What can hang from each mark:
j_955: j_203 j_267 j_361
j_644: j_119 j_414
j_414: j_267 j_457 j_644 j_703 j_955
j_606: j_267
j_284: j_267 j_361 j_955
j_703: j_119 j_203 j_414 j_457
j_361: j_119 j_284 j_606 j_955
j_119: j_203 j_414 j_703 j_955
j_457: j_267 j_644
j_267: j_284 j_414 j_606
j_203: j_119 j_955

Each row is shifted at random along 6 fixed directions that mean nothing.
Known rows, with every way that one mark hangs from another:
j_361[j_284 j_955[j_203]]: [ 172 -339  -85 -148  755   47 -123  136 -212 -159  149  -57 -192  157
 -246  131  -80  156 -308  382 -170 -196  449   18 -159  -59  119 -247
  217   10 -103 -138 -172 -131   38 -123  183  157  324 -381   84  -66
 -113  431   -8 -346  370  -94   48 -237 -411   32  127 -418  -50   10
  -85 -212 -273  116   56]
j_644[j_414[j_267[j_284[j_361] j_606] j_457 j_955]]: [-168  -22  199   62   27  -66   70 -229 -276 -190   38   14  175  250
  104  -82 -358  -14 -283  106   10  213  343   22 -184   27  -94 -333
  244 -291   65    1  150  246  220  180   92 -125  178 -187 -253   85
   12  107  -82  225  233  -68  -81   -3  -82  161  144  236 -121  171
  -13  -53   93 -249   19]
j_955[j_267[j_284 j_414[j_457]]]: [-108 -116  119  164 -216  231  112  -53  143 -164   65   99  434 -210
   84   77 -204    1 -401 -149 -172  202  161  177 -403   -7  296  -73
  133  149 -152   49  155 -166    5   43   46  -89  149 -106  -38 -260
  153 -145  -13  -31 -117  -34 -326  138 -111  417   60  -77  133 -112
 -139   -7 -173 -263   12]
j_361[j_955[j_203[j_119[j_703]] j_267[j_414]]]: [ -21  -73   76   36  328  132  116  -13  178   55  166  -50  -17 -161
 -298   41  -74  234  -14  -73 -197  175  213  300 -101  138  209   38
  -34   29  -25  101  139 -306  -21 -121  196  -36  218  -33   84  -76
  -94 -114   41   77  623  368  -46  -54 -226  101  -95 -446  -96   63
  139  128 -355  -26  138]
j_203[j_119 j_955[j_361[j_284]]]: [ -69 -140  -93  240  394  -86 -176  137 -130  -85  -57  155  202   83
 -187  153   -2   28   53   76 -137   97   37   75  131 -202   17  -52
  357  234 -185  100  -54   -7  -46  -77 -264  209  223 -223  322   92
   22 -156  -83  -45  110  -59 -177 -171  -48   68   82   21   15  -94
  130 -365  -93  166  -36]
j_361[j_284[j_267[j_414] j_955] j_606]: [  38 -277  257  356  269 -154  -62  -94  302 -120  -32  270  190 -357
   76  -64  467  331 -376   54  -43    2   -9  -91 -595  204    7   -2
  203  231 -441  109  -89   65   93  115 -269  109  106 -358  -89 -105
  328  112  513  -15   97   16 -103  107 -516  336 -110 -451   52   75
  -78 -175  -97  -47   14]
j_955[j_361[j_284[j_267]]]: [  52 -301 -500   27  334 -131 -159  109 -201 -169  -82  188  177  345
   20  351  122  -35 -336  212   18  166   25 -403 -399 -315 -101 -189
  374  365 -206  -70 -201  -50   95    2 -370  213   45 -489  169  -16
  166  352 -135 -405  -62 -382 -188  102 -389  146  308  -58  -26    8
 -172 -577   -7  130 -237]
j_457[j_267[j_284[j_361] j_606] j_644[j_119 j_414]]: [  66 -198 -108  458 -220  306  269  173 -156  -67 -323  160  111  252
  -23  331   86 -150 -363  110  151 -217 -271  -52  157  -63 -732  -67
  327  242   99  -18 -377  103 -383   37 -471   50  -46 -197   42 -106
 -216  189  233 -310 -141   33   27  258 -500 -101  353  173 -255 -185
 -153 -320   30  114 -168]
j_457[j_644[j_414[j_267]]]: [ -70  134  178  175  241 -465  399 -332  112  -56 -115 -244 -270 -122
 -284   41  -99  621  224 -218   -8  156  148  119  321   10  -91  269
  431 -238  396   44  207  114 -199    8  -19  -74 -148  171  267  177
 -141   80   59   60   17  -46 -284 -162  151   -9   91  274 -265  278
 -147 -104  291 -288  -11]
j_457[j_267[j_284[j_955] j_414] j_644]: [  14  -84  286  231   32  -79  377 -121  306   26  -48  -87  137 -388
 -127 -143  -16  317  -83 -200  -17 -147  -64   89  204   32 -139   98
  238   24  165   90   85  -76 -543  -79 -122   -2  -35  283  143 -202
 -202 -126  486  -96 -189  117   61   22 -206  144    4  -57   48  -62
  -20 -135  157 -189  173]
j_955[j_203 j_267[j_284 j_414[j_703]] j_361[j_119 j_606]]: [ -36   80 -254  615 -279  237  470  -44   48   51  -34  149  187  129
   34  249  229  233 -198 -112  -62   55 -263   64 -304   12  -50   97
   10  397 -409  274  159  274 -167  119 -317   71  -13    3 -143 -242
  177 -256  -86  280  232  218 -437  387 -163  369   15 -214  153 -147
  191   76  -74  -32  -74]
j_703[j_119 j_203 j_414[j_955]]: [ 187 -124  228   33  -49    7  272 -142 -270  -92   44    5 -145 -449
  -43 -152 -335  580  187  115 -169  135    0  289 -286  -23  365  158
 -328  -24 -157  166  131  -91  341  308 -143 -218  415  -40  156  125
 -205 -109  450   33   -9  280  193  146  354  -15 -110 -351  122 -113
  501  345 -128  242 -327]
j_606[j_267[j_284 j_414[j_457 j_644]]]: [-326  123   35    9 -188 -304  296 -300 -171  -93 -162  -41  319   66
 -150  158 -267  222   17  -84   13  -78   -7   90 -208 -112    6  -30
  546  346  -30  -86   33  152 -336    9 -226 -138 -444  -79   18   52
   20   79  -73 -250 -311 -435  -74  245  231  401  172  311   19    5
 -129   16  425 -345 -243]
j_644[j_119[j_955] j_414[j_267[j_284] j_457]]: [-188  -78  201  177 -141  217 -153   27 -236 -200  -83   60  485  -49
  440   20   51 -232 -503  334  -74  231  476  -81 -482  287  -19 -453
  268  148 -214 -129 -240 -142  165   43   72   -2  310 -425  -43  -92
  195   43   16 -446  161  -84  -94  118 -356  338  185  104 -142   58
 -337  -23  -79  207  -13]
j_955[j_203[j_119[j_414 j_703]] j_267[j_284]]: [-282  -12 -238 -155  158   60   86  -76 -486  152  280 -124  277  112
 -119  -83 -250   14 -177   58 -328  476  197  396 -218 -263  414  -35
  369   -3 -239  -31 -197 -113  -75  -16   38  -77  -56  103  226   -3
 -349 -126 -157  -95  146  112  192  -62  -43 -218  202 -387   31  141
 -173  -36 -246 -101 -159]
j_457[j_267[j_284 j_606] j_644[j_414[j_703[j_119] j_955]]]: [-269   13  632  708 -380  -14  479   16  122  115 -103  305  474 -548
    5 -532  111  306 -207   39 -158 -365 -341  212   76  399 -113  161
  197  174 -380  189    2  458 -394  160 -414   64 -222  219 -100 -232
  119 -332  849  182  228  149  106  132  -77  128  -85 -257   28 -300
   58   24  422  248  105]
j_703[j_119[j_203] j_414[j_267[j_606] j_457[j_644] j_955]]: [ -87   75  544   76 -213 -411  215 -680  -74 -177  -81  214  145 -223
   -5 -193 -261  618  157  -60   48  438   55  133 -428   29  135  314
   98   -2 -103  102  203  248  610  603   32  -90   57 -113   39  -75
  161 -272   58  149  333 -109 -106   77  437  138 -176  137 -293  121
  384  355  251  187 -163]
j_606[j_267[j_284 j_414[j_955[j_203]]]]: [ -27 -161 -305 -269   13  192   16  -37 -289   -4 -212 -168   15  415
  -67  428 -188  -56 -413  196   56  -74  105 -106 -364 -127 -227 -400
  120  495  -74  -15 -124 -133 -290  -32 -126 -163  -94 -286  -60 -220
  122  383 -430 -777   22 -308  249  368 -249  393  321  -95  -84    9
   68 -156   60 -110 -497]
j_955[j_267[j_414[j_703]]]: [ -83   46 -138   56  193 -155  267    1  174   59   -2 -164   50   29
 -208  200  -35  326 -166 -134  -59   14   51  -17 -110   63  -88   17
  293  200   15   48  253 -121 -140    7  -55  -54 -194 -154   65  -59
  297  231   -8   57   65  -55 -205  128  -74  339   91   86    1  184
  136  -60   51 -269  -34]
j_606[j_267[j_414[j_644[j_119]]]]: [ -31 -102 -101  146 -190   95  501   94 -287    6 -166  -60 -265 -240
 -470  193 -123  260  177  -55   29 -174 -222  206  118  -77 -284  181
  158  267  101  -38 -112  -77 -423 -126 -340 -244 -309  -42  139  157
 -450  161  259 -422 -383   60  234  290  234  -21  211  109 -152 -194
   26   74  235 -238 -388]
j_644[j_414[j_267 j_457 j_955[j_203 j_361[j_284 j_606]]]]: [ 175   16 -126  129  115  -43  161 -557 -392  -95  197 -148 -367  328
 -190   47 -425  544   23   64   17  488  366  179  163 -132  295   90
  -78 -558  108   39  299  514  151  276  279 -249  251  128   19  106
 -489 -176 -294  191  195  -22 -415  -33  464  108  101    9 -173  172
  111  230  106 -125 -180]
j_703[j_414 j_457[j_644]]: [  77   75  144 -107  131 -493  293 -470   59 -138   48 -135  163  -56
 -127  236 -251  618  310 -165   15  178   62    7   14 -207  -17  363
  275  -28  288  150   89   80   71  367  -46 -182  -86 -101  284   -1
   55  -53   70  -92 -196 -118 -361   30  183  138  -15  294 -135  163
   97   55  102  -42  -54]
j_203[j_119 j_955[j_267[j_414[j_457 j_644]]]]: [-208   69   89  -35  167 -465  159 -308   -6  -43 -105   33   94   38
 -489  -12 -249  266  244 -325  -74  134  121   32  238    9   42   47
  418  238  170  -27  452  -62 -194   46   59   -1 -189 -102  218  168
   50 -101  -73  302  215 -150 -149  -92  292  323  -11  326  -92  117
  280   -3  201 -153   11]
j_203[j_119[j_414[j_267] j_955[j_361]]]: [-158 -152 -212 -184  176    4  -79  446 -720   47  233  122  266 -299
  -68 -248   28 -230 -155  414 -369  328  285 -133 -248 -143  -80 -205
  234 -100 -176 -167 -331 -355  200  -80 -173   92  238 -208  189   87
 -233  109  160 -377  366  100  250 -166 -186 -313  288 -259 -205  -59
 -109 -428 -191   59 -115]
j_955[j_203[j_119] j_267[j_284 j_414 j_606] j_361]: [ -13  -63 -295  207 -132  318  488 -319   29   51  150 -106   12  365
  -52  348 -552   90  169 -355  -39  666  -44  425  -78 -295  325  290
   -5 -164   16  269  187  -90  121  127   43 -161  188  193  191 -172
 -324 -538 -105  383  -80  358 -358  206  162  105   80   33  -40  -82
  491   94 -380 -375 -275]
j_644[j_119[j_203[j_955[j_361]] j_414[j_267 j_457]]]: [ 147  198  -46  644 -444  163   70 -367  185 -139 -693  215 -232 -277
   30  311  520  602    8 -243  304  353 -118   -1 -110   44 -252  265
  -80  428  -26   46  123  191   10  214 -153 -153  162   61   17  100
  144 -426 -409 -284  241 -255 -644  206  316  129  177  367  160 -190
  120  260  284   97 -316]
j_457[j_267[j_606] j_644[j_119[j_203 j_703 j_955]]]: [-112   24  190  214  184  136  -12 -387  141 -133   62  -34  338  113
   89  234 -112  133 -158  224  204  321  159  189 -194  -83 -331   58
  281   27   67   73 -328    6  392  234   58  -75  -38 -204  180 -250
 -104 -126 -175 -414  383  -75  -27  -42  -61 -138   41  218 -538  196
   69  150 -103  239  -42]
j_606[j_267[j_284[j_361] j_414[j_644[j_119] j_703]]]: [ -84  260 -145  579 -473   41  621 -197  132   45 -555 -103 -137  127
  -88  436   67  449  229 -304  355 -209 -430  173   94   32 -424   84
  120  551  109  155  216  313 -680  -30 -532 -300 -436  108  -30  282
 -149 -165  -65  -57 -325  -20 -107  675  292  338   58  573  143  -82
  257  364  581 -204 -365]
j_703[j_119 j_203[j_955]]: [ 216 -299  -24  200  -14  232  244  -13 -279  -51  -92   71 -103 -375
 -348 -112 -184  577  211  -33  -38  -63 -226  265   51 -260  203  220
 -196  139 -153  102   89   30  -40  104 -183 -232  259  143  350   -4
 -311 -138  295    7 -198  138  146  120  350 -389   92 -263  153 -327
  397  105  -51  128 -415]
j_606[j_267[j_414[j_703]]]: [  81   44  -92  156 -214  273  398    6   50   51   10 -202  -24 -160
 -266  333 -324  484  -11 -105  148   69 -157  396 -130 -101  -88  206
  -71  179   12  111  178   63 -198  -46 -157 -417 -172  138  244 -121
 -127  -14  -87 -254 -455   56 -135  417  331  131   26   90  -64  -79
  219  205   70 -351 -422]
j_361[j_955[j_203[j_119]]]: [  -9 -241  119  195  364  106   50   33 -112  -75  -14    4  -45 -259
 -349  -28  -66  280  154  113 -151    6  151  270  -75   16  300  141
   59  207 -186  112   49 -144   84  -79   50   44  274  -58  259   57
  -75  -81  139  -67  336  209  -47 -134  -26  -93  -63 -381    7 -187
  129  -51 -279   73  -39]
j_267[j_284 j_414[j_644 j_703[j_203]] j_606]: [ -41  -42   25 -202  166   74  730   56 -538  -74  377 -109  138   95
  -96 -151 -688  122 -434  201 -196 -196   39  447 -246 -150   92 -151
  242 -302   10  -54  -33  219  208   89  -58 -228   33 -111 -296  -54
 -330  108  496  418 -175  343  294  122   48   16   82  -28   52  -29
  155  272 -197 -346  -77]
j_119[j_414[j_457[j_267] j_644 j_703[j_203]] j_955[j_361]]: [ 172   87 -126   42 -295  244  170  131 -376 -284  163  211  367 -181
  186  -44 -231  141 -598  482  -61   36  280 -139 -527    6  -79 -219
 -239   66  -75 -203  -63   84  408  198  -51 -125  307 -148  -90  -45
 -113   -4   18 -231  354  -78 -315  151  157  159  110   27  -27 -290
   59  253 -138  374 -170]
j_606[j_267[j_284 j_414[j_703]]]: [-192   27   45  -77   -8  221  227  153  -99  -35  208 -163  447   42
   91  241 -412  -48 -466  121 -108  -43  148  334 -399  -32  -35 -300
  291  150  -88   36  -69  -61    1 -109 -149 -162  -19 -159  -14 -207
   98  150  -82 -279 -245   91    9  256 -164  334   86  -37  -89   33
  -10   -6 -137 -271 -153]
j_203[j_119[j_414 j_703] j_955[j_267[j_284] j_361[j_606]]]: [-160  265  -49    3  421  -62   20 -242   52    1  374  -92  406  306
  126  189 -313 -122 -221  -53 -218  643  461  390  -47 -136  -64 -256
  433 -235  174  118  -55  -42  415   85   84   66  261  -77  168    8
 -160 -393 -531  283  600  286 -426 -275 -132   55  -62  -47 -250  394
  200  -45 -374  -94  279]
j_267[j_284[j_361] j_606]: [  70 -403 -147  423 -181  542  205  378 -218 -153  -86  262  215 -203
  -57   70   -5 -104 -381  155  -34 -124 -279  211 -351 -269 -202   -5
  -17  252 -298   48 -228   91   21  -11 -354 -112  128  -94  -62 -117
 -140  -12  166  -92 -216  100   34  231 -221 -272  210 -196  184 -432
  -92 -265 -194 -231 -259]
j_361[j_284[j_267[j_414[j_644 j_703]]] j_606]: [ 115 -111  -32   30  295 -129  317   13  -91  -87  186  141  -24   20
 -148   42  -83  255 -541  147  -52  -79   37  143 -326   53 -111 -163
  232   65  -71  -83  132  281  139   32 -201  -49 -107 -329 -130   19
  -80  224  224  162   25  102  -23  177 -123  338  -91 -153  -96  180
  -29   72   17 -136  -56]
j_119[j_414[j_644] j_703]: [ 224   47 -303  200 -140   77  236  332   33  -73 -510  188 -254 -362
 -211  264  573  357 -413  218  100 -195 -251  -24 -329   21 -587   68
   84  697  -95 -190 -279   19 -245 -168 -308 -126 -276 -158   18   73
   -5  237  -90 -606  124 -263  -78  255  -48  105  174   14  239  -94
 -375   56  271  -16 -264]
j_361[j_119[j_203 j_414[j_457 j_703]] j_284 j_955]: [ 262  195   19  239   -9  196   50  -67 -334   56 -147  111 -112 -146
 -225   51  152  725  -18  259  193   82  -71  353 -252 -110  187  154
    2  177 -464  -40   72  472 -254   81   32 -128   81  -41  209 -159
 -374 -149   42 -143  -35 -217  -27  179  192  -25  -79  -96  251 -105
   53  479  193  264 -123]
j_203[j_119[j_414] j_955]: [ -50  204  300  -59  620 -262 -183 -117  399 -232 -109 -130  -52   43
    7  363  -63  149  -65   -6  -54  287  536  223  -33  160 -175 -242
  483   74  285  145   91 -375  464  -65  177  119  408 -343  267  156
  314   77 -333  -52  496  107 -395 -396 -154  413 -159  244 -178  408
  273  -20 -330  -88  151]
j_119[j_414[j_703[j_203 j_457]] j_955]: [ 341    5 -304 -148 -251  308  230 -159 -518   65   86 -129  190 -137
    6   69 -226  683  -51  220  166  251  -51   88 -395 -326  172  185
 -378  -40 -166   38  -38  257  -32  372    6 -641   47   48  233 -194
 -308 -170   98 -362 -321 -136  -31  453  389 -257  158   32  168 -167
  246  460  -11  127 -551]
j_703[j_119 j_203 j_414[j_644]]: [ 155  -67  278   24   57 -159  490   44  -99 -242   48   85 -273 -576
 -114 -143 -222  556  109   93 -339 -138   40  325 -257  115  238  114
  -90  -90   50    2   68 -202  496  115 -157  -34  386  -68   52  343
 -294   79  641  200  156  445   43  -66  210   39 -130 -333  121 -134
  300  335 -248  150 -102]
j_414[j_703[j_457] j_955[j_267[j_284] j_361]]: [-270   55 -322 -166  119 -300  246 -297 -411  136  249 -178  576  377
  -56 -121 -390  118   52  -76 -112  175  112 -276   72 -305  202 -141
  302  -52  -12  140  260  295 -244  282  -58 -127 -269   -7    2  -61
   20 -144 -123  101   90 -239 -133   85  128  108  226  183  118   27
  201 -167  335   11  112]
j_606[j_267[j_284 j_414[j_457 j_955[j_203[j_119] j_361]]]]: [-469  368    3   45   27 -512   35 -750   30  -24 -281 -253  252  611
  -23  380 -311  260  469 -225  116  310  157  -81   59  -54  166  -88
  530  230   88  296  313   96 -136  206  -40  -35 -135  -47   10  132
  287 -197 -470  -49  267 -307 -342  130  289  739   35  470  -42  267
  412   87  346 -193 -149]

Rows:
[ 217  -49   36  -97  182  -22  -34 -100  216 -222 -283  -22  -85  -32
 -192  429   -9  456  104  -88   27    4   -8   84 -119  -72   97  -23
   80   79  222  225  227 -277  387   90  -16 -189  325 -219  207   71
   35  157  -33 -286   69  114 -420  -41   42  246 -121   84  167  -34
  238  138 -425   59    2] : j_703[j_203[j_119] j_457]
[  39  157  306  329  -72 -270  236  -71   36 -129  142  149   31 -340
 -405  -84  -38  481  273  -71  -25 -118 -133  156  409  -67 -353  158
  105 -118  262   50  255  118 -194   72 -154   20   28  209  150  148
 -424   48  187  167  152  209  -40 -122  122 -103 -166   -9  -73   34
  -56   61  129   63  303] : j_284[j_361[j_119[j_703[j_414[j_457[j_267 j_644]]]]]]
[  12 -237  -51  238  153  -14  111  251 -223 -173 -141  241  135 -313
 -175 -110  170  252   20  149 -253 -332 -158 -185  -15  -96  -80  -53
   91  220 -184   83 -133  -96  153   72 -365  163  378 -160   21   91
  121   97  388   29  383  141  -28  -93 -137 -161  210 -318  132 -354
  276 -246 -102  278  -94] : j_703[j_119 j_203[j_955[j_361]]]
[ -25   48   -5 -231   89 -306   84   37 -187   47 -126   17  157   -8
 -339   94  132  295  -22   -1  -45   52  -76  -72  193  -46 -323    1
  426   -9  265  -25  -52   11 -178  -35  -99 -135 -179  -99  222   -5
 -130  206   31 -346  152   48  -42   -3 -174  -33  117  141 -243  195
 -364 -130   94  103  110] : j_203[j_119[j_703[j_457[j_644[j_414[j_267]]]]]]
[ 143  157   48   90   78  -52    8 -450  316  -80 -273 -204 -114 -133
  285  399  -28  664  350   78  123  526  151  206 -495   34  153  159
  -70  173  -40  145   81 -223  562  251   81 -147  304 -123  441   98
   48 -247  -89 -196  216  -39 -194  157  246  216  -71   99  -40  261
  587  439  -72  216 -423] : j_703[j_119[j_203 j_955] j_414]
[ 307   64 -206  201 -222  400  136   -6 -190 -238  -47  119  150  372
  168  493   39  232 -350  381  177  126   19 -178 -430   42 -264 -121
 -349  278 -232  363   40  417  428  296  -14 -161  409 -406 -129 -263
  247  -42 -290  -89  384  252 -582  391 -165  500  -10   56 -147  -91
  257  323 -245  448 -166] : j_644[j_414[j_703[j_457] j_955[j_203 j_361[j_119 j_606]]]]
[ 174  -54  -46  162    9   76  276   81  -15 -121 -199  -10  -72 -167
 -133  127   -8  592  -39   97   22 -184 -174  105 -240   -4   73   43
    0  263 -136  121  141  -22  263  100 -173 -131  198  -99  168   15
   72  168  213  -33  -16  172 -111  216  176   91  -62  -80  196  -99
  340  266  -79  171 -197] : j_414[j_703[j_119 j_203]]
[ 160  -91 -238   36  188  289   40  228   20 -107 -145  -76 -167 -303
  -63  129  109  239  134  290 -111   72   37  -47  -65 -103  -99 -116
  -75  -91   98   64  -56 -331  460  -58   78    8  496  -28  193   66
 -355  -11  150 -258  544  275   -5 -143  -68 -147  161 -200  -16 -141
  366   29 -182  140  -88] : j_703[j_119[j_203 j_955[j_361]]]
[ 270   74   18  179 -516  305  485 -302 -344 -242 -257   21  -51   41
  -24  196 -428  473 -210   83  375  100 -102  152 -315   -9   58   77
 -422  412  -60  149  336  336   76  349  -29 -517  145 -228 -134  -55
  -59 -266  -47   -3 -307   75 -104  695  635  507 -125  528   64 -156
  392  851  213  215 -430] : j_267[j_414[j_457 j_644[j_119] j_703[j_203] j_955]]
[ 194 -373  -63 -153  371  204  146  469 -374 -130  242  306 -208  -15
 -345  -33   19  -83 -450  335 -342 -287  279  -43 -330   56   37 -326
  -50  165 -299 -180 -113 -229 -232 -248   10  286  279 -487  -87 -182
 -318  431  289 -166  506  148  308  -47 -624  155   86 -624 -140 -217
 -107 -120 -338  298   96] : j_361[j_119 j_284 j_955[j_203 j_267[j_414[j_644]]]]
[ 141  158  174  316 -258   22  281    7  166  -67 -171   80 -204 -572
 -212  -91  210  653 -253 -115   44   57   57  207 -129  225  -79  139
  -13   65   24  -94  362  130    6   26   73 -252   -2  196  -14   32
   47    4  -31  -96   58  -34 -435   80  338  190 -107   52  258  -54
 -122  258  197 -278   18] : j_119[j_414[j_267 j_457 j_703]]
[  98 -275   12 -130  637 -249  -62 -177   58 -146  204 -133  -63   27
 -112  -46 -150  310  -64   49   14  268  334  -52 -210 -117  227 -147
  279 -168   -3   -8   87 -111  172  -10  139   53  219 -170  287   60
 -198  252  228  -50  -87    0   55 -181 -246   33  -39 -190  -30  225
   54 -215 -123  -63   63] : j_361[j_284[j_267 j_955]]
[ 191 -187  349  180 -295 -114  279   78  126  -74 -314  264  163 -585
   92 -135  569  257 -273  -99  -70 -253 -101 -281 -216  325 -403  -60
   37  342   12  -45 -137 -135 -246  173 -254   30  134 -160 -127 -120
  118   15  533 -476   84  192  -20  206 -518  202  -52 -176  162 -256
 -205  -84   68  332  287] : j_703[j_414[j_267[j_284[j_955]]] j_457[j_644[j_119]]]
[-184  -89  157  442  -52  -37  -46  282  -29 -139 -230  284  400 -432
  189  151  583   48 -389  311 -163 -165 -112  -30 -595  268 -323   24
  297  763 -509   -4 -526 -158  136   88 -490  149  -13 -564 -118   62
  595  184  246 -477  172  -24  -16  208 -408  255   98 -222  101  -46
 -363 -108  -73  319  -76] : j_644[j_119[j_703[j_414]]]
[ 108 -177 -133 -198  260   -3  419  174 -176 -174   42    1 -169   91
 -278  258 -291   25 -293  180  -15  -90   50   84 -212 -121 -398  -29
  303   65  148 -103 -142 -139  230  -47  -33  -89  -47 -395  -45  -60
  -81  392  192  -47  -71   47   84   67 -107  160  166  179 -193   61
   67  -52 -121 -383 -173] : j_267[j_414[j_644] j_606]
[  33  -45  -25  328 -257  218  158  -18  -89  123 -178   52   50 -527
  149 -142  259  314 -182   24  -23  304   59  173 -378   -7   35   49
  -60  185 -258 -110  -81  -11 -364  -33 -168 -240  -81  209  183  -86
 -186 -270   19 -491  -84 -269   27  221   98 -135  159 -153  240 -116
 -191  -39  234 -168 -337] : j_119[j_414[j_267[j_284]] j_955]
[  38  196 -154   66   38  119   44  -76   17   29 -195 -143  -89 -130
  109  193  402  352   48  144    6  193  105 -130   78  142 -313 -152
   20 -335  279   22 -135  -40  148   24  109 -228  212  -27 -125  167
 -289  -37   87 -381  642  185 -181  -50 -215  -69  307   87  -80  115
 -103  217    3  168   89] : j_644[j_119[j_203 j_703[j_457] j_955[j_361]] j_414[j_267]]
[ -13   87  -15   49 -112  -93  209 -321  101  -41 -124 -219 -107  -57
 -417  360 -292  567  307 -235  174  106  -37  198   88 -148  -50  228
  215   52  211   51  251  -16 -223   32    7 -348 -221  100  259  -10
 -143  114 -145 -285 -389 -245 -248  185  418  224   79  262  -55   50
  146  115  223 -507 -295] : j_606[j_267[j_414[j_457]]]
[  73 -283 -194  -36  226  169  113  101 -233   24 -150 -183 -102  -32
 -278  -11  -40  151   -3   87  -58   23    7  138  -28 -115  155  -86
  144  239 -108   28    0 -194 -108 -134   91  -19  234   98  287   14
 -324    7  134 -199  -45  280  244    1 -147  -69   53 -299  245 -136
  122 -100 -239  -36  -97] : j_267[j_284[j_955[j_203[j_119]]]]
[ 167 -182 -256  204  177   65  248  -49 -365 -167  200  223 -333  221
 -356   27 -123  154  -69  169 -160  130  131  -16  -75 -183   68  -58
 -163   35 -178   88  157  249   65   96  -59  143  140 -172   -1   38
 -504  -15 -218   79  518   88 -136  -68  101   81  -34 -311 -155 -150
  197   -5  -77  252  -22] : j_414[j_644 j_955[j_203 j_267 j_361[j_119 j_284 j_606]]]
[ -70   27  100  587  360 -235  -38   37  202 -147 -172  230   20  -60
 -149  145  372  306  235  -21  -48 -127  -48  -42  168  -44 -130   14
  334  286 -260  216   45  149 -266  -93 -320  326  145 -182  169   71
  161  -77   38   60  244 -166 -317 -210 -133  205   -9   56  155  -80
   88 -288  139  152  153] : j_203[j_955[j_361[j_119 j_284]]]
[ -41  105 -181 -119  419  -51  212 -190 -276  135   39 -204 -153  349
 -280  146 -120  264 -207   29   31  187  198  153   46  -45 -366  -73
  459  -69   99 -122  -93   80  157  243  136  -66 -117 -241   47   -3
  -80  206 -135   22  403  -30   92 -138  -90 -231  259  101 -248  242
  392   69  -63  -71 -119] : j_644[j_119[j_203[j_955[j_267[j_606]]] j_414[j_703]]]
